What can hang from each mark
gupabo: zugi
kina: lizes musa nire
zugi: gupabo kina nire nolek
lizes: sariril
repason: lagu lizes pofa sariril zugi
musa: lizes sariril zugi
nire: gupabo kina pofa zugi
nolek: kina
pofa: lagu nolek sariril
lagu: sariril
sariril: repason zugi

Known rows, with every way that one mark hangs from another
nolek[kina[musa[zugi]]]: [-0.85 -0.06  1.83  0.86 -0.03 -2.85 -0.53  0.33  3.01 -0.82  0.23 -0.51
 -0.55  0.26  0.20  2.24 -1.29  0.21  0.02  1.03  4.68  0.04 -0.41  2.31
 -0.46  0.07  1.27  0.55 -2.46 -0.24 -2.74 -1.79 -1.24 -1.16  1.22  0.61
 -0.86 -0.36 -1.86 -0.19  0.55 -0.85 -0.05  0.39 -0.22]
nolek[kina[lizes musa[sariril] nire[gupabo zugi]]]: [ 1.06 -3.01  1.17  2.66 -0.15 -2.93 -2.71 -2.26  1.53 -0.18  0.21 -1.70
  0.83 -1.05  1.78  3.09  0.10  0.67  0.12  0.96  5.06 -2.61 -2.46  1.96
 -0.98  1.00  1.82  1.72 -2.21 -0.18 -0.75 -3.86 -0.54  0.79  1.65 -0.85
 -0.11 -1.58 -5.20  0.46  0.32  1.63  0.52 -0.57  0.06]
nire[zugi[gupabo nolek]]: [-0.85  0.75  0.54 -1.74 -1.01  1.04  1.62 -1.55 -0.42  1.17  2.92  0.11
 -0.26  1.10  0.60 -0.06 -0.39 -0.52 -1.76  1.32  3.97 -1.81 -0.26  1.33
  1.91 -0.20  2.61  1.96 -0.97  0.44  1.32  0.41  1.17  0.75  0.58 -1.42
 -2.15  0.13 -0.24 -0.12  1.06  1.86  0.66  0.87 -3.30]
sariril[zugi[gupabo kina nire[pofa] nolek]]: [-1.06  0.96  2.41 -1.52 -2.37  1.18  2.18 -1.87 -3.67  3.55  2.41  1.16
 -1.61 -0.43 -0.17 -1.63 -0.41  0.81 -0.08  4.53  3.47 -1.59 -0.91 -0.06
  1.79  1.61  1.88  0.25 -1.21  1.92 -0.81  2.55  0.18  1.90 -1.73 -0.29
 -2.67  0.04  1.85 -2.95  0.74  1.08 -0.13  1.70 -0.90]
nire[kina pofa[sariril]]: [-1.25  0.25  2.09 -1.79 -1.28  0.00  0.11  0.73  1.76 -0.41 -1.23  1.65
 -0.72  0.43  0.28  0.16  0.23 -1.96  0.95  1.68  2.21 -1.67 -2.11  0.71
  1.15 -2.10  2.03  0.97 -1.12 -0.45  1.59 -2.30  1.76  2.74  1.80  2.21
 -1.77  0.17 -2.46 -0.16  1.79 -0.64  0.92  0.23 -2.20]
sariril[zugi[kina nire]]: [-1.01 -0.31  2.05 -0.31 -0.54 -1.44  0.62  0.96  0.91  2.41  0.73 -1.48
 -0.15  0.64 -0.65 -0.96 -1.40  2.23  0.89  3.10  3.08 -1.15  0.93 -0.41
  0.02  1.10  2.20 -1.07 -1.90 -0.90 -1.59  0.22 -0.25  0.09 -0.47 -0.43
 -0.70  0.60  1.10 -0.83 -0.13  0.71 -0.78 -0.47 -0.52]
lizes[sariril[repason[lagu]]]: [-0.76  1.78 -1.63 -0.66 -1.06 -0.41 -0.24  1.04  1.11  0.59  1.47 -1.30
 -0.47  0.59 -0.42 -1.43  1.15  0.61  1.65  1.19 -1.08 -0.93  1.55 -0.42
  1.35  0.62  2.12  0.03 -0.63 -2.93 -2.39 -3.61  0.66 -0.27  2.77 -1.98
 -0.85  2.54 -1.13  2.71 -1.31  0.31  0.97 -0.01 -0.97]
repason[lagu lizes sariril zugi[gupabo kina nire]]: [-1.72  1.27 -0.47 -1.16  0.63 -1.40  2.03  1.34 -3.22  2.56  0.98 -1.65
  1.58 -0.90 -0.38 -0.60  0.06  3.82  3.80  0.51 -0.61 -2.97 -0.21 -1.96
 -0.35  2.32  0.88  0.11 -1.56 -0.81 -1.75  1.83 -0.04  0.00 -1.44 -2.96
  0.60  0.28 -0.05  0.32  1.92  0.79  1.46  0.29  1.93]
musa[lizes sariril[repason[pofa[lagu] zugi[gupabo]]]]: [-0.97 -0.08  1.21 -0.17 -2.09 -0.33 -1.00  0.66 -1.71  0.49  0.46  3.55
  0.43  0.01 -3.22 -1.52 -1.28  2.31  4.55  1.26 -1.30 -0.79  2.87 -2.30
  1.58  2.90  2.74  1.31 -1.25 -1.77  0.38 -1.10  1.81  2.40 -0.18 -1.99
 -0.95 -0.51 -5.79  0.56  0.45 -0.85  0.86  1.03  1.21]
kina[lizes[sariril[repason]] nire[zugi[gupabo nolek]]]: [-0.39 -0.54  0.20  0.48 -1.73 -0.09 -0.40 -2.07 -1.12  2.48  3.53 -2.05
  0.52 -0.51  1.26  1.10  0.62 -1.25 -1.58  1.86  4.82 -1.74  0.56  0.62
  1.55  2.01  2.56  0.36 -0.17 -0.73 -0.28 -2.43  1.18  2.30  1.84 -4.59
 -1.31  0.58 -0.62  0.66 -0.52  1.74  0.70  1.44 -1.39]
zugi[gupabo kina[lizes] nolek]: [ 0.48 -0.44  0.08 -1.69 -0.33 -0.14  1.68 -0.91 -1.45  0.48  1.98 -1.77
 -1.85  0.54  0.03 -0.03 -0.68 -1.14 -1.98  3.26  2.55 -0.53 -0.81  0.07
  0.57 -0.37  1.96  1.37 -1.34  1.00 -0.71 -0.02  1.57  0.02  0.03 -1.61
 -2.45  1.03  1.48 -1.26  1.83 -0.67 -0.02  2.62 -0.46]
pofa[nolek[kina] sariril]: [-0.90  0.85  1.25 -1.67 -1.07 -1.09 -0.55  0.51  1.97 -4.35  0.97  0.38
 -1.99  0.58  0.01  1.04 -2.39 -3.63 -0.26  2.27  2.99 -0.50 -1.44  3.77
  0.32 -1.52  1.00 -0.50 -0.73  0.82 -0.75 -2.49  1.09  0.47  2.94  0.84
 -1.39  0.10 -3.06  0.99  0.76 -0.62  0.29  1.09 -1.93]
lizes[sariril[zugi[nire nolek]]]: [-2.09  1.37  1.59 -0.72 -2.25 -2.17  0.91  0.33 -0.27  1.11  3.84 -1.74
  0.41 -0.04  0.41  0.08 -0.26  0.58 -1.41  3.04  3.64 -0.75  1.68  0.85
  1.17  1.15  1.61 -0.96 -0.57 -0.58 -0.91 -1.63 -2.61  0.31  0.89 -2.47
 -0.60  0.26  1.58  1.46 -0.83  1.31 -0.89  1.22 -0.76]
pofa[nolek[kina] sariril[repason[lagu lizes]]]: [-0.06  1.18 -1.16 -1.63 -0.03  1.26 -0.62 -0.68  1.45 -2.00  0.20  0.59
 -1.50  1.09  0.47 -0.03 -0.98 -3.43  4.76  1.45 -0.69 -0.81 -0.78  2.10
  0.87  0.69  0.99 -0.41 -1.97 -0.54 -2.22 -2.66  2.19  0.71  3.61 -0.61
 -0.81  1.91 -4.28  1.85 -0.30  0.67  1.38  1.73 -0.76]
pofa[nolek[kina] sariril[repason[lizes]]]: [-0.23  0.18  0.37 -1.21 -0.52  1.59 -1.52  0.12  2.84 -3.15  0.73  0.50
 -1.61  1.98  0.00 -0.23 -1.65 -3.85  2.70  1.98  1.99 -0.17 -0.77  2.13
  0.01  0.46  1.04 -0.25 -2.75 -0.41 -1.32 -2.26  3.00  1.03  3.77 -0.54
 -0.44  0.94 -4.10  1.42  0.00 -0.31  0.77  1.97 -1.39]
nolek[kina[lizes[sariril] musa nire[zugi]]]: [ 0.49 -0.94  0.47  2.81 -0.08 -4.60 -1.41 -1.32  1.84  0.17  0.21 -3.29
  1.01 -1.55  2.04  4.44  1.00  0.95 -0.32  0.23  5.93 -1.88 -1.34  2.66
 -0.85  0.65  1.96 -0.77 -1.91 -0.90 -2.05 -4.71 -2.04 -0.19  2.21 -1.74
 -0.35 -1.37 -2.44  1.27  0.28  1.67  0.04  0.43  0.59]
gupabo[zugi[kina[lizes musa] nire]]: [-0.87 -1.99  1.63  1.65  0.81 -4.35  1.97 -0.31  0.41  1.94 -0.74 -4.40
  1.21 -0.72  1.62  1.42  0.11  1.26  0.93  1.36  4.86 -2.47  1.44 -0.81
 -2.19  0.83  1.61 -0.42 -1.84 -0.47 -2.80 -1.87 -0.89 -1.51 -0.14 -0.92
 -0.66 -0.55 -1.84 -1.95  0.13  0.11  0.02  0.89  0.55]
musa[lizes zugi[gupabo kina[nire] nolek]]: [-0.65 -1.68  1.72 -1.32 -0.90  0.16  1.08  0.73 -2.66  1.63  1.27  0.51
 -0.84 -0.28  0.12  1.05 -2.21 -0.16 -1.23  4.84  5.86  1.63  0.71  0.19
  0.11  0.90  1.05  0.97  0.13  0.74  0.17  0.39 -0.60  2.93 -0.75 -1.92
 -2.44 -1.08  0.73 -2.13  0.93 -1.32  0.14  1.55  0.28]
nire[pofa[lagu[sariril[repason]] nolek] zugi]: [-0.30 -0.25  1.00 -2.20 -1.49  1.63 -0.17 -2.60  0.40  0.93  1.82  3.89
 -1.41  2.09 -2.43 -0.72 -0.96 -2.11  2.88  0.17 -0.05 -1.86  0.20 -1.03
  1.35  1.81  3.55 -0.77 -1.56 -2.19  1.65 -1.55  2.62  2.41  3.28  1.80
 -3.06  0.87 -3.37  0.06  0.08  2.45  1.91  0.59 -2.83]
nire[kina[musa[lizes sariril zugi[gupabo]]]]: [-0.08 -2.52  2.59  0.56 -1.00 -2.06  0.35  1.93  0.87  2.38 -0.60  2.51
  0.22 -0.24  1.24  0.83 -2.28  0.06  0.52  2.81  5.08 -0.66  0.62 -0.06
  1.60 -0.11  0.85  2.87 -0.86  0.59  1.14 -1.88  0.82  2.14  0.27 -0.67
  0.30 -1.44 -3.15 -2.48  1.32 -3.04  0.68  1.39 -0.21]
gupabo[zugi[kina[musa[lizes sariril] nire] nolek]]: [-1.15 -3.11  1.43  0.10 -1.26 -4.36  0.27  0.58 -1.89 -1.10  0.52 -2.12
  0.61 -1.81  2.33  1.06 -0.48  0.71 -0.40  3.28  7.13  1.22  1.69 -1.08
 -1.54  1.91 -0.32 -0.27 -1.75 -0.14  0.12 -3.74 -1.61  0.00 -0.07 -1.08
 -0.36 -2.11 -3.30 -1.07 -1.21 -1.24  0.70  1.76  0.90]
nolek[kina[lizes[sariril[zugi]] musa]]: [ 0.08 -0.36  1.35  2.91 -0.95 -5.30 -1.28 -0.10  3.30 -0.12  0.84 -3.12
  0.01 -0.75  1.30  2.21  0.02  0.42  0.80  1.27  4.41 -0.56 -0.09  1.77
  0.01  0.72  1.37 -0.46 -2.96 -0.50 -3.03 -3.70 -1.55 -1.26  1.68 -0.95
  0.34 -0.02 -0.58  1.71 -0.24  0.14 -1.12  1.94  1.07]
repason[lizes pofa sariril zugi]: [-3.50  0.55  2.62 -1.11  0.97 -2.62 -0.49  2.03  1.86 -1.45 -0.04 -0.10
  3.06  2.15 -0.72  1.77  0.36  3.69  3.31 -1.50 -0.23 -1.14  1.01 -2.01
 -2.50  1.91  1.41  0.75 -3.36 -4.03  0.43 -0.96 -1.81  0.05 -0.25 -1.51
  0.79 -1.10 -3.01  4.29  1.50  0.99  0.58  0.03  2.25]
musa[lizes sariril zugi[nire[gupabo pofa]]]: [-2.05 -3.36  2.94  0.20 -1.64  1.68 -0.24  0.72 -0.16  2.65 -0.48  4.38
  1.05  0.48 -1.39  0.20 -1.32  0.28  1.70  3.99  2.24 -1.68  0.76 -0.47
  0.26  0.27  1.17  2.62 -0.39 -0.53  0.90 -0.28 -1.87  4.61  0.10  0.50
 -1.98 -2.13 -4.48 -1.48  0.94 -0.50  0.00  0.41 -0.42]
lizes[sariril[repason zugi[nolek]]]: [-2.14  0.56  0.77 -0.72 -2.65 -0.84 -0.87  0.32  1.93  0.54  4.10 -1.33
 -0.72  0.52 -0.04 -1.83 -0.44 -0.86 -0.35  2.62  2.97  0.82  2.28 -0.43
  1.61  2.02  1.77 -0.55 -1.80 -1.55 -1.20 -2.35  0.50  0.35  2.01 -2.35
 -0.32  2.03  1.25  2.24 -1.95  0.37 -0.33  1.57 -1.37]
repason[lagu[sariril] zugi[gupabo]]: [-1.01  2.38  1.50 -0.17 -0.81 -2.59  1.19  0.57 -2.41 -1.35  1.31 -1.20
  0.56  1.01  0.04 -0.17  0.48  2.24  1.20 -0.62  0.11 -2.35 -0.12  0.59
  2.25  0.83  1.32  1.42 -0.46 -2.22 -0.13 -0.37  0.31 -0.03  0.73 -1.52
 -1.00  1.08  0.07  1.70  0.30  0.49  1.65 -0.57 -0.90]
musa[lizes sariril zugi[kina[nire]]]: [-1.57 -4.12  2.35 -0.08 -0.80 -2.11 -1.34  2.66  0.80  0.76 -0.90  1.27
  0.50 -0.37 -0.87  1.72 -2.84  1.01  0.18  3.67  4.66  1.67  1.85 -0.91
 -1.00  1.07  0.46 -0.34 -1.20 -1.81  0.49 -2.50 -1.38  2.28 -0.16 -0.76
 -0.57 -1.29 -2.46 -0.80  0.11 -2.35  0.01  0.33  1.07]
musa[lizes zugi[gupabo nire[kina]]]: [-1.10 -0.97  2.63 -0.45  0.35  0.89  2.04  1.77 -0.28  4.41 -0.94  2.10
  0.77  1.53 -0.28  0.56 -2.20  0.29  0.39  4.01  3.56 -1.66  0.49  0.94
  1.78 -0.67  1.98  1.81  0.70  0.58  0.44  0.89  0.31  4.06 -0.65 -1.42
 -1.45 -1.19 -0.86 -3.19  2.04 -1.73  0.04  0.77 -0.91]
repason[lagu lizes sariril[zugi[gupabo]]]: [-0.20  1.65  0.78 -0.61 -0.01 -1.48  0.51  0.86  0.03  2.65  1.58 -1.03
  2.10  2.18  0.77 -0.65  0.53  1.62  4.03  0.35  0.40 -1.36  0.62 -1.64
  0.64  2.23  1.23  1.46 -2.36 -2.09  0.26  0.28  0.39  0.43 -0.15 -1.87
  0.81  0.59 -0.99  3.12  0.24  2.31  0.56  0.50  0.13]
sariril[repason[lizes pofa]]: [-0.23  0.81  1.48 -0.84  0.93  1.83 -0.90  0.40  2.34  0.00 -0.61  0.61
  0.85  4.42 -0.61 -0.25  1.11  2.07  3.60  0.61 -0.56 -0.68  1.39 -1.56
 -1.08  1.74  2.78  1.54 -3.51 -4.19 -0.61 -1.90  0.74  0.59  1.61 -1.50
 -0.69  0.60 -3.71  2.76 -0.23  1.01  0.52  0.27  0.41]
zugi[kina[nire] nolek]: [-0.41  0.18  0.67 -2.35 -0.62 -1.09  0.32 -0.01 -1.32 -1.37  1.77 -2.22
 -1.30  0.56  0.27  0.68 -0.05  0.52 -2.55  3.40  3.71  0.89 -0.82  0.40
 -1.08  0.33  1.76 -0.47 -1.20 -0.90 -0.75 -1.85 -0.62  0.00  0.49 -0.90
 -2.22  0.22  0.78  0.22  0.16  0.28  0.17 -0.01 -0.41]
nolek[kina[nire[pofa]]]: [-0.77  1.32  2.29 -0.09 -0.90 -0.21 -1.23 -1.05  0.02 -1.69 -0.91  0.40
 -0.49  1.88 -0.65  1.90  1.58  0.78 -0.66  2.42  2.58 -0.51 -3.11  2.77
 -0.51 -0.18  1.80 -0.25 -2.08 -1.24 -1.54 -1.79 -0.99  1.61  0.38  1.35
 -3.05 -1.30 -2.91  0.59  0.48  0.85  0.06 -0.48 -0.73]
lizes[sariril[zugi[gupabo kina nolek]]]: [-1.46  0.82  0.77 -1.13 -2.56 -0.93  0.82  0.72 -1.06  1.11  4.07 -1.06
 -2.39 -1.13  0.25 -1.67 -1.51  0.82 -1.70  3.77  4.05  0.72  0.87 -0.63
  1.15  1.04  1.39  0.59 -0.71  0.96 -0.37 -0.29  0.40  0.16 -0.06 -2.48
 -0.49  1.28  3.72  0.20  0.15 -1.11  0.07  2.62 -0.26]
sariril[repason[lagu] zugi[nire[gupabo pofa[nolek]]]]: [-1.61  0.52  1.78 -0.90 -1.81  2.72  0.85 -2.87 -0.94  3.96  1.31  2.77
 -0.90  1.27  0.11 -2.16 -0.22 -0.63  4.38  3.73 -1.54 -3.56  0.03  0.16
  1.09  1.92  2.92  1.28  0.33 -0.57 -2.73  0.15  0.71  3.27  0.90  0.24
 -2.83  1.43 -2.70 -0.29 -1.50  3.61  0.49 -0.97 -1.76]

Rows
[-2.30 -1.22  1.98 -1.97 -0.65 -1.44  0.27  0.23 -0.21  0.26  1.77 -0.75
 -0.92 -0.24 -0.11  2.05 -1.92 -0.01 -2.25  3.18  4.82  1.59  0.52  0.14
 -1.36  0.93  1.38 -0.52 -0.68 -0.81 -0.88 -1.33 -1.76  0.76 -0.13 -1.09
 -2.00  0.29  1.17 -0.53  0.32 -0.57  0.21  0.33  0.18]  musa[zugi[kina[nire] nolek]]
[ 0.08 -0.14 -0.75 -0.63 -1.26 -0.99  1.11 -0.75 -1.50  2.94  0.35  0.15
 -1.22 -1.48 -2.90  0.80  0.59  0.88  1.60  2.56 -0.75 -1.85  0.06 -1.79
 -0.79  0.14  3.30 -1.37 -0.77 -0.62 -1.61 -2.08 -1.16  1.15  0.68 -0.11
 -2.87  0.12 -0.81 -0.88  2.21  0.27  0.03  2.09  1.46]  zugi[kina[lizes[sariril]] nire[pofa[lagu]]]
[-1.89  0.09  2.24  0.11 -0.94 -1.83 -1.25  1.40  1.44 -2.51  1.49 -1.61
  0.58  2.09 -1.27 -1.32 -0.16  0.93  0.78 -0.40  1.73 -0.92  0.99 -0.47
  1.17  1.81  1.54 -0.27 -2.63 -3.74 -0.51 -1.37  1.88  0.12  2.31 -1.04
 -0.29  1.51 -0.52  1.82 -0.99 -0.37  0.96 -0.81 -1.48]  lagu[sariril[repason[zugi]]]
[-4.22  1.22  2.02 -1.06 -0.83  0.16  1.71 -2.37 -1.36 -0.23  0.78  0.16
 -0.03  0.73 -0.40  0.88  0.78 -0.52 -0.84  2.70  2.91 -1.30 -1.17  2.37
  0.17  0.58  0.92 -0.88 -1.61  1.13 -1.74  0.06 -1.94  1.04 -0.96  0.50
 -3.09 -1.12 -2.07 -1.39  0.40  0.31  0.42  2.49 -1.08]  gupabo[zugi[nire[pofa] nolek[kina]]]
[-2.03 -0.56  1.12 -0.01 -1.53 -2.34 -0.50  2.27  2.62  0.84  1.50 -1.44
 -1.22 -0.36 -0.52 -0.93 -1.43  2.05  0.14  2.52  3.03  0.58  1.62 -1.22
 -0.48  0.54  1.74 -0.51 -1.70 -1.60 -0.92 -1.99 -0.33 -0.35  0.61 -0.99
  0.17  1.25  2.16  1.50 -0.29 -1.03 -0.37  0.86  0.07]  lizes[sariril[zugi[kina]]]
[ 2.01 -0.75 -0.60 -1.34 -0.08 -1.41  2.33  0.32 -2.53  0.70  0.97 -1.81
 -0.73 -0.84  1.07 -0.36 -0.08  0.71  0.33  4.12  4.71 -0.62  0.07  0.24
  0.34  0.35  1.30 -0.25 -1.82  1.13 -1.53 -0.77 -1.11 -0.25  1.08 -0.41
 -1.91 -1.22 -0.18 -2.53  0.67  0.36 -0.42  1.30  0.18]  zugi[kina[musa[lizes]] nire nolek]
[-1.61 -2.63  1.93  0.00  0.83 -1.76  1.09  0.56  1.50  3.24 -0.34 -1.06
  0.42  0.13 -1.16  2.16 -2.26  0.22  0.19  2.47  2.80 -1.31  1.27 -0.33
 -0.98  0.30  1.98 -0.73 -1.14 -0.88 -2.20 -0.43 -1.29  0.67 -0.30 -1.10
 -1.51  0.51  0.20 -1.93  1.50 -0.75 -0.62  0.81  0.70]  musa[zugi[kina[lizes] nire]]
[-0.05  0.01  2.84  0.27 -1.09 -1.39 -1.85  1.05  2.41 -0.34  2.03 -1.43
  0.30  3.34 -0.66 -2.15 -0.49  0.12  1.45  1.00  2.87 -0.07  1.53 -0.92
  1.95  2.58  1.70 -0.54 -3.03 -3.56  0.33 -1.51  2.14  0.63  2.57 -0.50
  0.10  1.92  0.16  1.92 -2.15  0.52  0.24 -0.44 -1.94]  lagu[sariril[repason zugi]]
[-2.05 -3.21  2.30 -0.11 -0.99 -1.57 -0.74  2.58  2.80  0.36 -0.40  2.30
  1.26  1.21 -1.17  1.21 -2.55 -0.39  0.57  2.34  3.25  0.78  2.64 -0.24
  0.50 -0.02  0.67  0.98 -1.64 -2.03  1.07 -2.23 -1.14  1.75  0.69 -0.24
 -0.66 -1.01 -3.53  0.38  0.28 -1.84 -0.39  1.02 -0.59]  musa[lizes sariril zugi]
[-0.50  0.53  1.91 -1.64 -2.66 -2.66 -0.09  0.06  1.89 -1.04  2.22  0.91
 -1.08  0.06 -0.86  0.21 -2.94 -3.24  2.56  1.60  2.20 -0.25  1.87  0.43
  0.24  0.17  2.83 -0.71 -0.21 -0.47  0.74 -2.57  1.03  0.92  2.45  0.99
 -1.31  0.61 -2.99  1.92 -0.08  1.81 -0.24  0.38 -2.02]  pofa[lagu nolek sariril[zugi]]
[-1.20 -3.69  0.52 -0.15  0.36  2.11  0.19 -2.11  2.13  3.22 -1.01  1.13
 -0.87  0.06 -0.67  0.30 -0.18  0.34  1.80  1.62  1.27 -2.80 -1.75 -1.28
 -1.15 -0.78  3.38  2.53 -2.06 -0.51  0.38 -0.06  1.25  2.51  0.34  1.41
 -2.95  0.30 -1.21 -1.05  2.35  1.56  0.60  0.49 -1.10]  nire[gupabo pofa zugi[kina[lizes]]]
[-3.71 -1.05  2.10 -1.11  0.97 -2.01  2.73 -1.26  0.55  2.07  0.16 -2.44
  1.49  1.33  1.23  1.97 -0.18 -1.47 -1.44  2.29  2.67 -2.10  0.41  0.66
 -0.14 -0.32  1.88 -0.14 -0.48  0.10 -0.42 -1.78 -0.85  1.25 -0.67 -1.62
 -1.66 -0.01 -0.85 -1.38  1.00 -0.23  0.12  2.29 -0.78]  gupabo[zugi[nire[kina[lizes]] nolek]]
[-0.73  1.08  0.70 -2.41 -0.76  0.64  0.81 -0.76  1.09  1.43 -0.94  2.67
 -1.36  1.84 -2.32 -0.03  0.63 -0.03  1.35  1.63 -1.41 -1.12 -1.65 -0.76
  0.22 -1.39  3.96  0.88 -1.33 -1.24  0.70 -1.79  1.22  1.95  0.56  2.50
 -3.28  0.26 -2.39 -0.27  2.36  0.27  0.78  0.34 -1.33]  nire[kina pofa[lagu]]
[-1.84 -1.07  2.46  0.71 -2.57 -0.10 -1.55  0.39  0.06  1.53  1.04  0.03
 -1.40 -0.85  0.05 -0.61  0.31  2.66  0.52  3.89  3.33 -0.21 -0.77 -1.46
 -1.97  1.07  2.19  1.38 -0.43 -1.33 -0.50 -1.75 -1.01  2.88  0.16 -0.25
 -1.26 -0.20  0.70  1.22 -0.35  0.50  0.25 -0.59  0.54]  lizes[sariril[zugi[kina[nire[gupabo pofa]]]]]
[-1.89  1.32  1.17 -1.78  0.67 -3.18  1.07  1.16  0.45  4.13  0.65 -1.00
  1.98  0.61  0.30 -0.23 -0.40  1.52  2.61  1.58 -0.19 -2.58 -0.31 -0.68
  1.63  1.33  1.71 -1.37 -0.70 -1.22 -0.49 -0.92 -0.62  1.29 -0.36 -0.60
  0.59  0.96 -0.11  0.75  0.38  1.44  0.41 -0.97  0.03]  repason[lagu sariril[zugi[nire[kina]]]]
[-1.46 -0.84  1.56  0.57 -1.51 -0.37  0.57  2.91  0.82  1.61  0.95  1.31
  0.26  0.56 -0.53  0.59 -1.76  0.24 -0.17  2.92  4.18  0.35  2.45  0.20
  0.92 -0.48  1.25  2.17  0.44 -0.80  0.45 -1.00 -0.79  2.49  0.90 -2.25
 -0.97 -0.93 -0.52  0.36  0.89 -2.07 -0.07  1.85 -0.53]  musa[lizes[sariril] zugi[gupabo]]
[-0.58  0.60 -0.02 -2.78 -0.29 -0.03  1.86  0.01 -1.62  0.25  2.16 -1.61
 -1.32  0.31 -0.54 -0.60 -0.58  0.54 -1.80  3.61  2.46 -0.76 -0.35  0.36
  0.20  0.09  1.82 -0.76 -1.25  0.35 -1.35 -0.16 -0.58 -0.44  0.36 -0.92
 -2.11  0.57  1.32 -1.34  0.86  0.14 -0.07  0.83 -0.72]  zugi[kina nire nolek]
[-0.73 -1.44 -0.30 -0.09 -0.19 -2.25  0.01  1.65  2.15  0.05  0.43 -2.42
 -1.01 -0.10 -0.66  0.84 -0.45  0.58 -0.82  2.09  1.64 -0.25  0.60 -0.84
 -1.13 -0.87  1.91 -0.13 -1.49 -1.64 -1.34 -3.15 -0.18 -0.49  1.44 -1.45
 -0.87  1.10  0.91  1.10  1.16 -1.54 -0.22  1.81  0.74]  zugi[kina[lizes[sariril]]]
[ 2.61  0.19 -0.50  0.94 -1.14 -1.41  1.80  2.28 -3.20  1.97  0.98 -1.65
 -0.87 -1.78  1.04 -1.17  0.05  2.68  0.53  4.08  5.20 -1.68  0.58 -0.27
  0.55  0.23  1.31  0.99 -0.17  1.12 -1.57 -0.91 -0.16  0.44  1.20 -2.32
 -0.42 -1.53 -0.04 -2.24  0.85 -1.27  0.16  1.32  0.70]  zugi[gupabo kina[musa[lizes[sariril]]] nire]
[-0.17  2.54  0.22 -1.75 -0.90  0.82  0.61 -0.96 -1.25 -2.10  2.70 -0.53
 -2.10  1.54 -0.37 -0.33 -0.30 -0.94 -2.67  3.07  2.74 -0.09 -2.30  3.14
  1.80 -0.49  1.43  1.35 -1.43  1.67 -1.06  0.25  1.01 -0.01  0.49 -1.00
 -2.35  0.24  0.08 -0.18  1.25 -0.66  0.26  2.11 -1.63]  zugi[gupabo nolek[kina]]
[-2.50  0.27  0.44 -1.90 -0.70  1.57  0.43 -3.09  0.96  0.05  0.92  2.17
 -1.11  0.51 -0.73  1.25  0.24 -0.99 -0.44  1.40  2.46 -1.14 -2.70  2.67
  1.47 -0.27  2.03 -0.06 -2.86  0.80 -0.01 -0.13 -0.46  1.33  0.47  1.66
 -3.44 -0.39 -1.37 -0.50  1.54  1.69  0.51  1.93 -2.14]  nire[pofa zugi[nolek[kina]]]
[ 1.04  2.52  2.33 -0.14 -1.62  0.24  1.83 -2.57 -3.10  0.06  0.90  1.98
 -2.02  0.44  1.12  0.87  0.20 -0.42 -0.22  3.49  3.54 -3.53 -3.26  3.91
  0.73 -0.06  1.63  1.00 -0.63  2.62 -3.06  0.34  0.10  0.75  0.63  0.79
 -2.94 -1.97 -3.35 -2.97  1.13  1.04  0.45  1.01 -1.21]  zugi[gupabo nire[pofa[nolek[kina[musa]]]]]
[ 0.73  0.02  3.08 -0.16 -1.89 -0.31  0.06 -1.96 -1.03 -1.27  0.68  0.88
 -1.05  1.28  2.38  1.45  1.17 -0.19 -0.29  3.01  3.78 -2.33 -2.28  1.47
 -2.66 -0.41  2.55  3.12  0.15 -0.75 -1.18 -2.61 -0.77  1.78  1.98  1.33
 -3.03 -1.99 -4.32  0.44 -0.20  2.79  0.57 -1.89 -1.42]  kina[musa nire[gupabo pofa[nolek]]]
[ 0.10 -1.58  0.43 -1.73 -1.28  1.27  1.01 -1.79 -2.57  0.67  1.45 -0.44
 -1.57 -2.10  0.16 -0.21  0.00 -2.70  0.64  3.94  2.56 -2.45 -2.20 -0.10
  0.11 -0.56  1.75  1.15 -0.41  2.11 -0.08 -0.35  0.34  2.94  1.47  0.37
 -2.91  0.20 -0.78 -1.85  2.11  0.73  0.37  1.77 -0.35]  zugi[kina[lizes] nire[gupabo pofa[sariril]] nolek]
